Each row has a name. After each piece below comes the name of the row it's from, unless a question asks for something else. Each question is about the rows just above it.

j618: [165 155 127 124 119 147 184 125 165 129 127 114 115 154 114  99 105 152
 192 119 114 166 110 110 103  89 127 165  81 183 116 124 191 102 100 161
 151 109 121]
j868: [ 99 119 124 119 127 165 127  81 103 116 125 154 115  89 192 110 114 100
 148 155 183 165 166 110 127 184 161 165 152 151 109 191 114 121 102 124
 105 129 114]
j678: [ 99 109 102 119 121 110 192 124 110 148  89 155 114 119 115 105 124 114
 165 166 103 152 100 127 125 127 161 184 165 114 127 183 116 129 166  81
 154 191 151]
j966: [ 89 160  78  78 120 144 136 146 144 126 150 106 114 173 110 112 114 114
 116 120  92 117 141 102 142 100 166 115 142  99 102 176 104 134  82  74
 119 116 125]
j633: [113 120  84 128 119  89 125 119 157 129 134 133  97  76 169 167  79 102
 129 128 121  82  91 120 120  95 139  89 168  96 135 133 114 135 120  90
 143  94 119]
j723: [160 144  89 166 115 114 146 112 142 125 120 142 102  74 173 144  78 114
 134 107 110  82  78 103  92 117 116  99 176 102 150 126 136 120 116 100
 141 114 119]
[125 120 142 102  74 173 144  78 114 134 107 110  82  78 103  92 117 116
  99 176 102 150 126 136 120 116 100 141 114 119 160 144  89 166 115 114
 146 112 142] is which row reordered?
j723
Put [ 81  89  99 100 102 103 105 109 110 110 114 114 114 115 116 119 119 121
 124 124 125 127 127 127 129 148 151 152 154 155 161 165 165 165 166 183
 184 191 192] back in order: which row is it?
j868
[121 109 151 161 100 102 191 124 116 183  81 165 127  89 103 110 110 166
 114 119 192 152 105  99 114 154 115 114 127 129 165 125 184 147 119 124
 127 155 165] is which row reordered?
j618
[114 129 105 124 102 121 114 191 109 151 152 165 161 184 127 110 166 165
 183 155 148 100 114 110 192  89 115 154 125 116 103  81 127 165 127 119
 124 119  99] is which row reordered?
j868
[ 81  89  99 100 102 103 105 109 110 110 114 114 114 115 116 119 119 121
 124 124 125 127 127 127 129 147 151 152 154 155 161 165 165 165 166 183
 184 191 192] is which row reordered?
j618
Put [ 94 119 113 120  84 128 119  89 125 119 157 129 134 133  97  76 169 167
  79 102 129 128 121  82  91 120 120  95 139  89 168  96 135 133 114 135
 120  90 143] back in order: which row is it?
j633

j909: [141 123  91 143 116 200]
j48: [ 95 206  83 175  90 108]
j918: [122  46 195  28 105 206]
j834: [ 83 108 175  95  90 207]
j966: [ 58 116  98 145  42  63]
j81: [188  52 185  70 139 163]
j633: [ 63  73 161  46  84 189]
j618: [181  95 128  68 138 128]
j868: [201 116 123  91 141 143]
Which row holds these entries in another order? [ 83  90  95 108 175 207]
j834
Which row holds these entries in another order? [138 128 181  95 128  68]
j618
Which row holds these entries in another order? [143 141  91 123 116 201]
j868
Put [ 91 116 123 141 143 200] back in order: which row is it?
j909
[207  90  95 175 108  83] is which row reordered?
j834

j834: [ 92 150  89 119 157 127 109 112 116  87 149 155]
j76: [149 157 116 109 155  89 150 126 112  92  87 119]
j966: [ 89 119  97 111  86 189 109  80 148  96 180 230]
j918: [110 129  93 116 142 131 115 119 120 108 147 152]
j909: [151  73  89 118  87  96 169  97 115 117 140 162]
j81: [140  97  73 118 115 169  89  96 162  73 194 175]
j678: [118 113  92 118 142 133 112 119 119 121 150 147]
j633: [115 109  80 113 144 139 112 116 122 116 160 156]
j618: [140  97  73 118 115 169  89  96 117  86 151 162]
j723: [ 86 167  88 113 166 124 103 107 115  80 155 163]
Which row holds these entries in another order? [ 92 149 127 109 155 116 157 119 112 150  89  87]
j834
[180 230  89 119  97 111  86 189 109  80 148  96] is which row reordered?
j966
[ 89  97  96 230 119  80 189  86 180 148 111 109] is which row reordered?
j966
Which row holds these entries in another order? [140 115  86  89 169 117  73 162  96 151 118  97]
j618

j48: [128 128 132 121 119 117 120]
j633: [146 125 134 169 124 157 162]
j723: [146 125 134 169 124 153 120]
j81: [105 113 111 106 120 140  99]
j966: [146 125 134 169 124 157 142]
j618: [133 162 145 125 157 169 124]
j868: [125 157 124 133 146 169 162]
Which row holds these entries in another order? [153 120 146 125 134 169 124]
j723
Which row holds these entries in another order? [124 169 157 125 145 162 133]
j618
[124 125 134 146 157 162 169] is which row reordered?
j633
Which row holds these entries in another order? [124 125 133 146 157 162 169]
j868

j81: [123 123  58  50 109  45]
j868: [131  43 127 127 126  43]
j48: [123 124 169 175 144 180]
j678: [120 120 155 157 141 159]
j76: [146 145 144 144 145 194]
j834: [ 75  85 134 136 137 134]
j723: [124 180 124 175 144 169]
j633: [123 121 176 122 123 178]
j966: [119 120  95  91 117  94]
j918: [ 43  43 127 126 131 126]
Which row holds these entries in another order? [169 180 144 124 175 124]
j723
[180 123 124 169 175 144] is which row reordered?
j48
Which row holds these entries in another order? [ 43  43 126 126 127 131]
j918

j633: [134 139  72 158 118 108  42]
j909: [197 192 102 110  52 203 118]
j868: [144 109 113 174 148  53 194]
j76: [110 197 118 202  52 192 102]
j618: [156 115 160 115 226  65  53]
j966: [102  96 196 135 108  31 205]
j678: [134 195  85  93 123 208  59]
j834: [129 116 145 145 164  66 147]
j81: [100 148 165 137 116 124 116]
j918: [ 88 118 100 107  94  70  72]
j48: [122  95 159  82  41  28 134]
Which row holds these entries in another order? [226 115 115  65 160  53 156]
j618
Put [ 66 147 129 116 145 145 164] back in order: which row is it?
j834
[118 203  52 110 102 192 197] is which row reordered?
j909
[ 52 102 110 118 192 197 202] is which row reordered?
j76

j618: [137 139  89 137 136  99 154 163]
j868: [109 123 127 137 145  73 161 152]
j909: [212 150 123 137 166  69 127 177]
j678: [154 155 181 103 129 137 183 144]
j966: [155 103 183 137 144 155 129 181]
j76: [174 181 183 137 155 103 144 128]
j633: [128 103 181 137 144 174 155 182]
Which row holds these entries in another order? [103 128 137 144 155 174 181 183]
j76
Put [ 73 127 161 137 152 123 109 145] back in order: which row is it?
j868
[144 183 137 129 103 181 155 154] is which row reordered?
j678
[182 155 174 144 137 181 103 128] is which row reordered?
j633
[103 129 137 144 155 155 181 183] is which row reordered?
j966

